Below are the code and all the weights of a small trained network. Each question names an input and a target symbol and asks about switching units off, where a switched-off unit gives its printed mean instead of its output.

import numpy as np


def w(rows, s, z=0):
    codes = np.array(rows[::2]) - 128.0
    scale = np.full(codes.shape[1], s)
    scale[-1] = z or s
    return codes * scale


def f(y):
    return y / 2 * (1 + np.tanh(0.7978845608 * (y + 0.044715 * y**3)))


def softmax(a):
    e = np.exp(a - a.max(-1, keepdims=True))
    return e / e.sum(-1, keepdims=True)


def log_softmax(a):
    a = a - a.max(-1, keepdims=True)
    return a - np.log(np.exp(a).sum(-1, keepdims=True))


def net(x, mask):
    ids = ['ΓΛεημξπτφ'.index(c) for c in x.split()]
    T = len(ids)
    res = E[ids] + P[:T]
    r = res
    for j in range(3):
        rows = slice(2 * j, 2 * j + 2)
        q, k, v = (r @ M[0][rows].T for M in (Q, K, V))
        z = softmax(np.where(np.tri(T) > 0, q @ k.T / 2**0.5, -1e9)) @ v
        o = O[0][rows]
        res = res + np.where(mask[j], z, o[:, -1]) @ o[:, :-1]
    y = f(res @ A[0][:, :-1].T + A[0][:, -1])
    res = res + np.where(mask[3:19], y, B[0][:, -1]) @ B[0][:, :-1]
    return log_softmax(res[-1] @ U[:, :-1].T + U[:, -1])


Q, K, V, O, A, B = {}, {}, {}, {}, {}, {}
E = w([
[65,228,55,122,167,55,130],'Γ',
[169,254,59,139,82,104,175],'Λ',
[123,210,80,92,145,64,106],'ε',
[163,216,89,80,131,88,78],'η',
[129,145,20,114,109,116,173],'μ',
[194,172,75,86,83,131,136],'ξ',
[147,127,187,221,142,93,201],'π',
[89,177,145,72,53,56,155],'τ',
[84,136,186,180,131,172,80],'φ',
],0.0059)
P = w([
[148,252,162,26,248,111,181],'0',
[126,229,127,80,180,143,173],'1',
[105,197,94,114,130,144,159],'2',
[99,165,82,155,79,112,119],'3',
[86,145,65,185,53,79,91],'4',
[80,121,65,217,13,36,63],'5',
],0.0031)
Q[0] = w([
[125,3,182,103,189,170,108],'head 0',
[161,150,99,182,160,120,126],'head 0',
[115,35,224,131,156,174,112],'head 1',
[94,173,97,92,93,137,67],'head 1',
[160,13,149,90,167,130,155],'head 2',
[107,57,201,152,99,190,86],'head 2',
],0.033)
K[0] = w([
[148,169,117,38,182,151,196],'head 0',
[152,125,139,163,113,95,167],'head 0',
[158,154,135,114,254,223,145],'head 1',
[79,128,133,108,75,166,53],'head 1',
[153,251,133,100,187,143,196],'head 2',
[59,168,106,191,124,85,87],'head 2',
],0.028)
V[0] = w([
[128,138,34,80,78,131,74],'head 0',
[188,158,66,91,114,28,191],'head 0',
[194,110,22,152,167,142,79],'head 1',
[105,144,73,81,46,52,141],'head 1',
[198,70,111,166,60,143,205],'head 2',
[3,91,46,178,166,92,191],'head 2',
],0.021)
O[0] = w([
[189,148,66,193,155,95,202,123],'head 0',
[149,247,182,129,184,113,89,172],'head 0',
[81,129,130,122,206,24,62,82],'head 1',
[200,111,190,52,156,158,84,254],'head 1',
[97,183,21,203,96,137,110,45],'head 2',
[11,127,110,110,184,192,242,142],'head 2',
],0.011,0.0079)
A[0] = w([
[165,128,90,160,146,187,120,164],'neuron 0',
[89,126,121,96,148,137,165,48],'neuron 1',
[101,86,212,223,180,183,105,236],'neuron 2',
[92,129,98,103,156,162,59,67],'neuron 3',
[88,105,155,135,128,165,93,72],'neuron 4',
[154,164,125,136,81,139,130,180],'neuron 5',
[125,142,107,69,121,142,154,178],'neuron 6',
[76,145,7,162,58,112,178,3],'neuron 7',
[89,160,93,124,170,79,180,111],'neuron 8',
[95,180,91,119,120,102,65,106],'neuron 9',
[83,103,97,231,113,162,154,233],'neuron 10',
[129,63,79,53,106,112,112,167],'neuron 11',
[97,161,137,105,171,82,108,79],'neuron 12',
[169,98,128,195,146,64,114,43],'neuron 13',
[119,89,155,98,132,124,143,146],'neuron 14',
[108,55,124,116,88,97,138,32],'neuron 15',
],0.015,0.0033)
B[0] = w([
[118,138,167,101,115,116,101,150],'neuron 0',
[167,126,170,146,108,106,66,155],'neuron 1',
[62,88,189,156,145,129,132,216],'neuron 2',
[133,122,117,70,101,159,82,151],'neuron 3',
[165,130,114,140,155,92,175,186],'neuron 4',
[86,125,110,131,171,105,128,191],'neuron 5',
[122,133,102,115,152,95,104,236],'neuron 6',
[164,28,194,2,83,88,178,136],'neuron 7',
[91,94,62,108,179,92,160,152],'neuron 8',
[112,82,103,170,153,151,56,154],'neuron 9',
[183,232,79,168,106,175,132,163],'neuron 10',
[94,148,98,165,51,82,167,255],'neuron 11',
[136,108,115,149,60,190,183,231],'neuron 12',
[189,90,131,144,144,56,121,142],'neuron 13',
[100,151,109,146,112,116,87,254],'neuron 14',
[159,120,167,89,208,184,99,204],'neuron 15',
],0.02,0.0079)
U = w([
[59,30,206,130,143,106,135,249],'Γ',
[118,237,105,254,129,181,115,114],'Λ',
[144,161,156,116,82,179,177,34],'ε',
[191,87,155,93,100,95,170,1],'η',
[118,104,79,113,155,132,183,162],'μ',
[138,107,97,188,161,103,82,32],'ξ',
[118,96,115,106,114,189,75,7],'π',
[135,179,126,56,190,106,88,202],'τ',
[95,154,93,129,57,66,118,250],'φ',
],0.0041,0.0015)

Each question gives the input, a string of symbols that net reads in full, and the target symbol t.
The units are the heads (2 rows each of Q, K, V and O) and the neurons (one row each of A and B). Each row of codes is followed by its name. A weight is (code - 128) times the scale printed after its matrix; where a second scale follows, it is the last column's (O, A, B and U).
mask holds one flag per unit, heads first, then neurons. A switched-off unit (its flag False) gives its mean, the last column of its rows in O or B, instead of its output. The means were averaged over made-up inputs and are rounded, as every weight is.
A unit's drop is (log p(t) with every unit on - log p(t) with that unit switched off) / (log p(t) with every unit on - log p(t) with every unit switched off).
The circuit of an input: a set's keep is (log p(t) with only the set's units on - log p(t) with every unit switched off) / (log p(t) with every unit on - log p(t) with every unit switched off). Starting from the 12 units with the biggest drops (on a tie, the unit counted first), units are removed one at a time, each time the one whose removal leaves the highest keep (on an exact tie, the one counted first), for as long as the keep stays at least 0.8.
circuit, biggest first: the units of the circuit, biggest drop first
most important unit: the unit with the biggest drop
k most important neurons: the k neurons with the biggest drops, biggest first
which heads matter: for each layer, one digit per head in row order, 1 if its drop is at least 0.15 and else 0, layers parted by /
input τ μ Γ Γ, target μ: most important unit -> head 0
input μ μ π η, target π: which heads matter -> 111
input π π Λ, target π: circuit, biggest first -> (head 0; neuron 3; head 2; neuron 9)
input τ μ τ π, target Γ: 2 most important neurons -> (neuron 2; neuron 10)
input Λ τ τ π μ, target τ: which heads matter -> 011
input Γ η ξ ξ, target ξ: circuit, biggest first -> (head 2; neuron 9; neuron 13; head 1)
input ξ ε ξ Γ, target ξ: circuit, biggest first -> (head 2; neuron 9; neuron 13; head 0)
input φ φ φ φ, target η: which heads matter -> 110
input μ Γ ξ Γ η η, target η: circuit, biggest first -> (neuron 13; head 0; neuron 12; head 1)
input ε Λ ε η, target η: which heads matter -> 111
input τ π φ Λ, target φ: which heads matter -> 110
input η τ φ φ φ, target ε: which heads matter -> 110
input τ φ Γ μ, target φ: circuit, biggest first -> (head 0; neuron 11; head 1; neuron 15)
input ξ ε Γ μ φ τ, target φ: circuit, biggest first -> (neuron 11; head 0)
input η η μ ε μ, target μ: circuit, biggest first -> (neuron 8; head 0; head 2)
input μ η τ μ μ Λ, target μ: most important unit -> neuron 8
input π τ ε φ τ π, target Λ: which heads matter -> 111
input Λ τ μ, target τ: which heads matter -> 110
input Γ φ ξ, target φ: which heads matter -> 100
input φ τ η τ π ξ, target τ: which heads matter -> 011
input Γ ξ Γ τ φ Γ, target φ: most important unit -> neuron 11
input φ η μ Γ Γ, target μ: which heads matter -> 101
input μ φ τ ε η, target τ: 3 most important neurons -> (neuron 12; neuron 11; neuron 2)
input τ Λ τ τ η, target τ: circuit, biggest first -> (head 1; head 0; neuron 12; neuron 11)
